Below is a small trained network, with its code and all its weights. Each question gives an input and a class and asks what happens when units are switched off, that is, made to give their printed mean instead of their output.

import numpy as np


def w(rows, s, z=0):
    codes = np.array(rows[::2]) - 128.0
    scale = np.full(codes.shape[1], s)
    scale[-1] = z or s
    return codes * scale


def f(y):
    return y / 2 * (1 + np.tanh(0.7978845608 * (y + 0.044715 * y**3)))


def log_softmax(a):
    a = a - a.max(-1, keepdims=True)
    return a - np.log(np.exp(a).sum(-1, keepdims=True))


def net(x, mask):
    res = np.array(x, float).reshape(1, 4) / 4 @ E
    y = f(res @ A[0][:, :-1].T + A[0][:, -1])
    res = res + np.where(mask, y, B[0][:, -1]) @ B[0][:, :-1]
    return log_softmax(res[-1] @ U[:, :-1].T + U[:, -1])


A, B = {}, {}
E = w([
[185,161,173,137,161,235,79,105],'x0',
[85,210,138,185,113,177,75,126],'x1',
[146,168,110,130,2,156,217,98],'x2',
[85,116,172,181,130,158,161,46],'x3',
],0.0093)
A[0] = w([
[254,101,195,88,153,223,151,60,213],'n0',
[153,116,71,56,118,94,123,190,227],'n1',
[107,57,166,150,236,97,109,106,253],'n2',
[140,107,194,143,231,158,62,137,171],'n3',
[139,105,98,115,54,84,206,99,209],'n4',
[127,245,161,164,117,207,66,118,219],'n5',
[111,79,106,120,67,101,215,93,101],'n6',
[161,87,80,53,146,76,126,202,111],'n7',
[145,47,98,44,178,39,106,213,212],'n8',
[100,192,182,207,49,184,167,31,128],'n9',
],0.007,0.0039)
B[0] = w([
[17,221,129,183,204,37,176,69,224],'n0',
[138,131,86,145,113,108,187,168,206],'n1',
[19,232,143,183,194,41,154,53,234],'n2',
[53,189,183,176,116,63,112,56,220],'n3',
[67,176,127,180,127,85,162,58,234],'n4',
[190,145,75,159,245,181,135,195,246],'n5',
[55,148,179,149,116,71,90,76,201],'n6',
[166,89,77,98,97,133,192,193,196],'n7',
[134,123,30,102,166,163,254,163,254],'n8',
[141,127,41,97,206,144,244,147,252],'n9',
],0.007,0.0081)
U = w([
[144,83,197,63,97,157,51,115,71],'0',
[232,130,144,144,148,195,1,197,129],'1',
[173,46,186,53,106,142,55,93,61],'2',
[149,47,199,61,106,153,72,109,67],'3',
[150,106,150,104,51,93,117,128,1],'4',
[167,70,158,64,109,157,69,99,64],'5',
[56,174,154,180,141,83,125,49,176],'6',
[166,125,58,111,136,147,192,176,189],'7',
],0.0094,0.0042)

Each question gives the input, the list of numbers given to net, and the class t.
The units are the neurons (one row each of A and B). Each row of codes is followed by its name. A weight is (code - 128) times the scale printed after its matrix; where a second scale follows, it is the last column's (A, B and U).
mask holds one flag per neuron, in row order. A switched-off neuron (its flag False) gives its mean, the last column of its row in B, instead of its output. The means were averaged over made-up inputs and are rounded, as every weight is.
A unit's drop is (log p(t) with every unit on - log p(t) with that unit switched off) / (log p(t) with every unit on - log p(t) with every unit switched off).
The circuit of an input: a set's keep is (log p(t) with only the set's units on - log p(t) with every unit switched off) / (log p(t) with every unit on - log p(t) with every unit switched off). Starting from all 10 units, units are removed one at a time, each time the one whose removal leaves the highest keep (on an exact tie, the one counted first), for as long as the keep stays at least 0.8.
units of the circuit, in order: the units of the circuit, biggest drop first
unit that matters most: the unit with the biggest drop
top k neurons: the k neurons with the biggest drops, biggest first
drop when u is switched off: that unit's drop, to one decimal
input [1,5,1,-8], class 1: unit that matters most	n9
input [6,4,1,-2], class 1: units of the circuit, in order	[n5; n2; n8]
input [-7,7,-3,-2], class 7: units of the circuit, in order	[n3; n0]
input [0,3,6,-2], class 7: top 4 neurons	[n2; n3; n9; n0]
input [-3,-3,-6,-1], class 7: top 3 neurons	[n8; n7; n0]
input [7,2,2,-4], class 1: top 2 neurons	[n2; n5]
input [6,6,-5,-7], class 1: top 2 neurons	[n5; n4]
input [-1,-6,8,-2], class 6: top 2 neurons	[n4; n6]
input [8,-7,-1,-1], class 6: drop when n0 is switched off	0.1
input [-5,7,0,-3], class 7: drop when n8 is switched off	-0.2
input [-1,-2,-2,-1], class 7: drop when n6 is switched off	0.2
input [8,-8,0,-2], class 6: drop when n0 is switched off	0.7
